Below is a small trained network, with its code and all its weights. Each question gives an input and a target symbol and asks what happens when units are switched off, that is, made to give their printed mean instead of their output.

import numpy as np


def w(rows, s, z=0):
    codes = np.array(rows[::2]) - 128.0
    scale = np.full(codes.shape[1], s)
    scale[-1] = z or s
    return codes * scale


def f(y):
    return y / 2 * (1 + np.tanh(0.7978845608 * (y + 0.044715 * y**3)))


def softmax(a):
    e = np.exp(a - a.max(-1, keepdims=True))
    return e / e.sum(-1, keepdims=True)


def log_softmax(a):
    a = a - a.max(-1, keepdims=True)
    return a - np.log(np.exp(a).sum(-1, keepdims=True))


def net(x, mask):
    ids = ['ΘΠΣΦαβδεζλτ'.index(c) for c in x.split()]
    T = len(ids)
    res = E[ids] + P[:T]
    u = 0
    for l in range(3):
        q, k, v = (res @ M[l].T for M in (Q, K, V))
        z = softmax(np.where(np.tri(T) > 0, q @ k.T / 4**0.5, -1e9)) @ v
        res = res + np.where(mask[u], z, O[l][:, -1]) @ O[l][:, :-1]
        u += 1
        y = f(res @ A[l][:, :-1].T + A[l][:, -1])
        res = res + np.where(mask[u : u + 12], y, B[l][:, -1]) @ B[l][:, :-1]
        u += 12
    return log_softmax(res[-1] @ U[:, :-1].T + U[:, -1])


Q, K, V, O, A, B = {}, {}, {}, {}, {}, {}
E = w([
[176,120,173,140],'Θ',
[146,107,120,160],'Π',
[94,70,210,126],'Σ',
[180,131,31,197],'Φ',
[120,88,147,59],'α',
[183,160,252,216],'β',
[222,108,234,137],'δ',
[76,61,147,212],'ε',
[156,160,138,102],'ζ',
[131,203,36,127],'λ',
[161,173,141,78],'τ',
],0.015)
P = w([
[6,111,128,49],'0',
[2,151,149,70],'1',
[12,179,153,89],'2',
[49,171,118,107],'3',
[71,183,105,120],'4',
[95,190,87,140],'5',
[125,194,68,158],'6',
[150,201,63,158],'7',
[172,205,44,153],'8',
[72,151,114,92],'9',
],0.0046)
Q[0] = w([
[123,121,120,153],'0.h1',
[172,90,56,172],'0.h1',
[80,2,146,126],'0.h1',
[157,192,128,105],'0.h1',
],0.0098)
K[0] = w([
[125,119,63,68],'0.h1',
[183,114,65,2],'0.h1',
[106,21,101,223],'0.h1',
[102,217,172,138],'0.h1',
],0.0061)
V[0] = w([
[145,33,71,135],'0.h1',
[58,254,156,95],'0.h1',
[64,176,150,85],'0.h1',
[174,71,78,15],'0.h1',
],0.0056)
O[0] = w([
[153,84,157,92,32],'0.h1',
[20,224,143,254,248],'0.h1',
[152,162,205,123,168],'0.h1',
[162,85,209,157,80],'0.h1',
],0.0056,0.0011)
A[0] = w([
[171,254,94,126,241],'0.n1',
[116,111,114,69,60],'0.n2',
[179,27,148,200,84],'0.n3',
[208,150,141,116,190],'0.n4',
[236,244,130,171,183],'0.n5',
[226,135,241,194,115],'0.n6',
[62,82,105,164,198],'0.n7',
[138,153,50,137,176],'0.n8',
[137,140,133,46,162],'0.n9',
[158,177,234,200,97],'0.n10',
[129,193,107,82,232],'0.n11',
[126,142,205,126,4],'0.n12',
],0.0069,0.0036)
B[0] = w([
[206,175,126,159,254],'0.n1',
[86,141,161,62,110],'0.n2',
[20,67,63,190,134],'0.n3',
[211,119,98,102,168],'0.n4',
[197,108,145,168,249],'0.n5',
[172,33,87,142,171],'0.n6',
[65,160,130,142,156],'0.n7',
[135,144,81,177,186],'0.n8',
[143,151,194,28,140],'0.n9',
[138,2,157,170,166],'0.n10',
[169,212,129,119,188],'0.n11',
[62,74,41,198,117],'0.n12',
],0.0067,0.0058)
Q[1] = w([
[52,115,187,102],'1.h1',
[254,202,65,240],'1.h1',
[206,251,136,106],'1.h1',
[106,191,123,116],'1.h1',
],0.0094)
K[1] = w([
[38,112,115,91],'1.h1',
[246,145,143,133],'1.h1',
[163,178,142,88],'1.h1',
[120,152,119,14],'1.h1',
],0.011)
V[1] = w([
[15,156,194,218],'1.h1',
[112,153,90,222],'1.h1',
[167,253,40,92],'1.h1',
[197,227,231,32],'1.h1',
],0.0044)
O[1] = w([
[117,114,203,115,28],'1.h1',
[71,91,59,35,224],'1.h1',
[169,230,72,64,250],'1.h1',
[195,184,252,184,233],'1.h1',
],0.0048,0.0025)
A[1] = w([
[191,115,218,144,55],'1.n1',
[144,161,226,159,209],'1.n2',
[132,147,105,110,3],'1.n3',
[169,173,143,99,183],'1.n4',
[131,105,97,157,80],'1.n5',
[92,135,162,98,183],'1.n6',
[139,196,146,94,137],'1.n7',
[1,115,153,110,54],'1.n8',
[112,180,90,131,97],'1.n9',
[151,72,157,104,124],'1.n10',
[142,214,139,117,101],'1.n11',
[62,128,152,79,217],'1.n12',
],0.0098,0.0043)
B[1] = w([
[81,109,1,63,223],'1.n1',
[207,21,112,132,250],'1.n2',
[92,186,109,127,124],'1.n3',
[179,119,150,154,250],'1.n4',
[42,135,129,161,157],'1.n5',
[153,146,192,161,142],'1.n6',
[92,130,163,151,223],'1.n7',
[164,186,160,178,164],'1.n8',
[96,159,83,34,190],'1.n9',
[109,143,29,125,162],'1.n10',
[119,199,135,144,254],'1.n11',
[161,202,201,149,156],'1.n12',
],0.0068,0.0075)
Q[2] = w([
[61,83,134,111],'2.h1',
[98,181,21,131],'2.h1',
[159,128,115,253],'2.h1',
[130,123,183,129],'2.h1',
],0.0047)
K[2] = w([
[142,163,136,112],'2.h1',
[17,82,178,106],'2.h1',
[196,166,100,152],'2.h1',
[255,116,112,243],'2.h1',
],0.0084)
V[2] = w([
[51,61,138,124],'2.h1',
[60,173,62,112],'2.h1',
[247,124,161,3],'2.h1',
[168,131,135,42],'2.h1',
],0.0065)
O[2] = w([
[115,48,141,144,3],'2.h1',
[120,140,190,75,79],'2.h1',
[253,187,69,124,193],'2.h1',
[214,186,97,154,129],'2.h1',
],0.0057,0.0055)
A[2] = w([
[147,230,183,127,126],'2.n1',
[39,128,158,123,212],'2.n2',
[173,175,192,161,135],'2.n3',
[156,63,170,99,216],'2.n4',
[156,42,166,66,18],'2.n5',
[46,72,87,168,190],'2.n6',
[162,138,7,62,88],'2.n7',
[167,107,236,103,255],'2.n8',
[78,79,134,156,3],'2.n9',
[200,138,152,151,63],'2.n10',
[102,51,171,167,23],'2.n11',
[125,91,254,180,143],'2.n12',
],0.0085,0.0037)
B[2] = w([
[79,165,193,163,236],'2.n1',
[36,134,175,206,134],'2.n2',
[76,77,116,204,219],'2.n3',
[130,164,80,2,147],'2.n4',
[79,154,76,42,135],'2.n5',
[49,94,216,195,167],'2.n6',
[13,111,174,14,245],'2.n7',
[170,106,7,98,172],'2.n8',
[223,117,138,189,131],'2.n9',
[94,88,146,190,205],'2.n10',
[190,70,82,211,138],'2.n11',
[69,112,19,79,147],'2.n12',
],0.0062,0.012)
U = w([
[254,110,59,35,248],'Θ',
[44,74,205,126,129],'Π',
[91,90,130,120,157],'Σ',
[168,63,139,97,88],'Φ',
[85,157,150,95,94],'α',
[145,30,76,170,2],'β',
[61,85,70,24,123],'δ',
[139,79,168,100,73],'ε',
[235,166,161,227,137],'ζ',
[129,130,95,124,63],'λ',
[157,108,50,138,81],'τ',
],0.0071,0.0051)

Each question gives the input, a string of symbols that net reads in full, and the target symbol t.
The units are the heads (4 rows each of Q, K, V and O) and the neurons (one row each of A and B). Each row of codes is followed by its name. A weight is (code - 128) times the scale printed after its matrix; where a second scale follows, it is the last column's (O, A, B and U).
mask holds one flag per unit, layer by layer, with each layer's heads first. A switched-off unit (its flag False) gives its mean, the last column of its rows in O or B, instead of its output. The means were averaged over made-up inputs and are rounded, as every weight is.
A unit's drop is (log p(t) with every unit on - log p(t) with that unit switched off) / (log p(t) with every unit on - log p(t) with every unit switched off).
The circuit of an input: a set's keep is (log p(t) with only the set's units on - log p(t) with every unit switched off) / (log p(t) with every unit on - log p(t) with every unit switched off). Starting from the 12 units with the biggest drops (on a tie, the unit counted first), units are removed one at a time, each time the one whose removal leaves the highest keep (on an exact tie, the one counted first), for as long as the keep stays at least 0.8.
units of the circuit, in order: the units of the circuit, biggest drop first
top k neurons: the k neurons with the biggest drops, biggest first
top k neurons in layer l: the k neurons of layer l with the biggest drops, biggest first
drop when u is switched off: that unit's drop, to one decimal
input Σ τ Φ Φ Φ Φ α τ δ ε, target ζ: units of the circuit, in order => [2.n7]
input τ τ Θ ε Φ, target Π: top 2 neurons in layer 1 => [1.n2 1.n9]
input λ Φ α Φ Φ Π λ Φ, target α: top 2 neurons => [2.n7 0.n1]
input τ Φ α ζ Φ Θ α, target Θ: top 3 neurons in layer 1 => [1.n8 1.n2 1.n11]
input ε Φ Φ, target Π: top 2 neurons => [2.n6 1.n2]
input Φ λ λ α Φ β, target β: units of the circuit, in order => [0.n10 0.n6 1.h1]
input τ Φ Φ, target ζ: top 2 neurons => [1.n1 0.n11]
input ζ Π Φ α Π Φ Π, target δ: units of the circuit, in order => [1.h1 2.n7 0.n5]
input α Φ τ τ Φ Φ Φ Φ, target δ: top 2 neurons => [2.n7 0.n5]
input Φ λ Φ α Θ τ α Φ, target ζ: top 2 neurons => [0.n11 0.n3]
input Φ δ Φ α ε, target Π: top 3 neurons => [1.n2 2.n2 2.n6]
input Φ τ Φ Θ τ Σ, target ζ: top 3 neurons => [2.n7 1.n2 1.n4]
input ε Θ Φ Φ, target δ: top 3 neurons => [0.n10 1.n12 1.n7]
input Φ Φ λ Φ, target α: top neuron => [0.n1]
input Θ τ τ β Φ Φ Φ λ, target α: top 2 neurons => [1.n9 0.n8]
input α τ ε, target ζ: top 3 neurons => [2.n7 1.n8 1.n2]
input ζ Φ α α, target Θ: top 2 neurons => [2.n8 1.n2]
input β Φ τ τ ζ Θ Σ τ λ, target ζ: top 2 neurons => [1.n1 1.n4]
input Φ Φ λ τ τ α Σ, target ζ: top 2 neurons in layer 1 => [1.n2 1.n8]
input Φ Φ λ τ τ α Θ Φ τ, target ζ: top neuron => [1.n4]
input τ Θ Φ Φ Φ Φ Θ Θ Φ Σ, target δ: top 2 neurons in layer 1 => [1.n11 1.n2]
input Θ β α Φ α Θ τ Φ α, target ζ: top 3 neurons in layer 0 => [0.n10 0.n6 0.n5]
input τ τ Σ α τ Φ α Θ λ λ, target α: top 2 neurons in layer 2 => [2.n7 2.n1]
input α α Φ, target Θ: top 3 neurons in layer 1 => [1.n1 1.n11 1.n7]
input τ τ ζ, target ζ: drop when 2.h1 is switched off => 0.1
input Θ Φ β Φ ε β ε, target Π: drop when 2.n6 is switched off => 0.2
input Π τ Θ τ Π, target ζ: drop when 0.h1 is switched off => 0.0
input Φ Π α β Σ δ β τ τ Θ, target Θ: drop when 2.n1 is switched off => 0.2
input Σ Φ Φ ζ Φ α Θ Σ, target Θ: top neuron in layer 2 => [2.n7]
input β α ζ Θ Φ Σ τ δ, target δ: top 2 neurons in layer 1 => [1.n1 1.n10]
